Here is a tiny trained network, its code and every weight. The questions are about switching its units off for an input and a class, where a switched-off unit gives its printed mean instead of its output.

import numpy as np


def w(rows, s, z=0):
    codes = np.array(rows[::2]) - 128.0
    scale = np.full(codes.shape[1], s)
    scale[-1] = z or s
    return codes * scale


def norm(h):
    return h / np.sqrt((h * h).mean(-1, keepdims=True) + 1e-5)


def f(y):
    return y / 2 * (1 + np.tanh(0.7978845608 * (y + 0.044715 * y**3)))


def log_softmax(a):
    a = a - a.max(-1, keepdims=True)
    return a - np.log(np.exp(a).sum(-1, keepdims=True))


def net(x, mask):
    res = np.array(x, float).reshape(1, 5) / 4 @ E
    u = 0
    for l in range(3):
        y = f(norm(res) @ A[l][:, :-1].T + A[l][:, -1])
        res = res + np.where(mask[u : u + 4], y, B[l][:, -1]) @ B[l][:, :-1]
        u += 4
    return log_softmax(norm(res)[-1] @ U[:, :-1].T + U[:, -1])


A, B = {}, {}
E = w([
[84,3,209,180,128,129],'x0',
[124,127,142,114,138,116],'x1',
[42,85,26,58,154,131],'x2',
[126,127,122,133,123,135],'x3',
[37,198,126,228,132,36],'x4',
],0.0057)
A[0] = w([
[177,137,174,118,98,237,164],'L0N1',
[111,138,67,16,185,185,89],'L0N2',
[46,99,2,173,140,46,2],'L0N3',
[165,224,175,101,125,92,108],'L0N4',
],0.0073,0.0044)
B[0] = w([
[149,67,145,85,196,2,238],'L0N1',
[168,135,41,111,109,160,252],'L0N2',
[191,43,189,74,215,53,206],'L0N3',
[94,160,155,116,120,40,185],'L0N4',
],0.0083,0.0039)
A[1] = w([
[130,254,96,142,127,132,204],'L1N1',
[115,55,114,79,100,207,180],'L1N2',
[140,151,74,100,193,130,233],'L1N3',
[136,115,218,134,117,144,2],'L1N4',
],0.011,0.00067)
B[1] = w([
[100,77,121,134,109,110,219],'L1N1',
[8,164,97,160,9,86,252],'L1N2',
[206,151,182,111,163,160,241],'L1N3',
[85,135,123,83,128,185,194],'L1N4',
],0.013,0.0045)
A[2] = w([
[54,189,164,204,162,213,111],'L2N1',
[88,121,190,171,189,170,132],'L2N2',
[73,145,141,145,133,179,36],'L2N3',
[83,5,195,75,125,179,252],'L2N4',
],0.012,0.003)
B[2] = w([
[254,222,118,90,149,149,167],'L2N1',
[153,171,131,166,90,210,172],'L2N2',
[208,137,206,147,174,105,141],'L2N3',
[82,84,122,189,154,154,254],'L2N4',
],0.0094,0.0086)
U = w([
[216,122,166,49,199,58,204],'0',
[29,145,144,183,4,55,184],'1',
[71,25,180,196,150,188,201],'2',
[207,193,198,200,117,217,8],'3',
[171,144,58,39,49,223,5],'4',
],0.013,0.0023)

Each question gives the input, the list of numbers given to net, and the class t.
The units are the neurons (one row each of A and B). Each row of codes is followed by its name. A weight is (code - 128) times the scale printed after its matrix; where a second scale follows, it is the last column's (A, B and U).
mask holds one flag per neuron, layer by layer. A switched-off neuron (its flag False) gives its mean, the last column of its row in B, instead of its output. The means were averaged over made-up inputs and are rounded, as every weight is.
A unit's drop is (log p(t) with every unit on - log p(t) with that unit switched off) / (log p(t) with every unit on - log p(t) with every unit switched off).
The circuit of an input: a set's keep is (log p(t) with only the set's units on - log p(t) with every unit switched off) / (log p(t) with every unit on - log p(t) with every unit switched off). Starting from all 12 units, units are removed one at a time, each time the one whose removal leaves the highest keep (on an exact tie, the one counted first), for as long as the keep stays at least 0.8.
circuit, biggest first: the units of the circuit, biggest drop first
unit that matters most: the unit with the biggest drop
top k neurons: the k neurons with the biggest drops, biggest first
top k neurons in layer l: the k neurons of layer l with the biggest drops, biggest first
drop when u is switched off: that unit's drop, to one decimal
input [3,6,-7,8,-4], class 2: top 2 neurons	[L2N4, L0N1]
input [1,8,-3,-2,5], class 3: top 2 neurons	[L0N2, L1N2]
input [8,-6,-1,3,4], class 3: circuit, biggest first	[L2N1, L0N1, L1N1]
input [8,-5,3,4,-5], class 1: top 2 neurons	[L1N2, L0N3]
input [-1,5,5,-6,2], class 0: unit that matters most	L0N3
input [3,4,0,7,2], class 3: circuit, biggest first	[L0N1, L2N1, L1N1]
input [6,-3,-1,-5,6], class 3: circuit, biggest first	[L0N1, L2N1]
input [-2,6,0,6,-5], class 0: top 2 neurons in layer 1	[L1N3, L1N4]
input [0,-2,1,6,-1], class 4: top 3 neurons	[L1N3, L0N1, L0N2]
input [1,-7,-6,-2,-4], class 2: top 2 neurons	[L0N2, L2N4]
input [2,4,-6,-8,8], class 3: top 2 neurons	[L1N2, L2N1]
input [-3,-6,-6,-8,0], class 0: top 2 neurons	[L1N2, L0N1]
input [-1,7,3,2,8], class 0: top 3 neurons	[L0N3, L1N2, L2N4]
input [-3,-8,-7,6,-5], class 0: circuit, biggest first	[L0N1]
input [6,3,-4,4,1], class 3: top 2 neurons	[L2N1, L0N3]
input [1,5,-4,-7,7], class 3: top 3 neurons	[L0N2, L1N2, L0N1]
input [0,3,2,-2,-1], class 4: top 3 neurons	[L0N2, L1N3, L2N4]
input [5,4,3,5,5], class 2: top 2 neurons	[L0N3, L1N2]
input [6,-4,-3,0,1], class 3: top 2 neurons in layer 0	[L0N3, L0N1]
input [3,4,-8,-6,6], class 3: drop when L1N2 is switched off	0.1
input [5,6,3,-1,-6], class 1: drop when L1N2 is switched off	0.8
input [4,3,0,-8,8], class 3: top 2 neurons in layer 2	[L2N2, L2N1]
input [3,8,7,-6,-2], class 1: drop when L2N3 is switched off	0.0
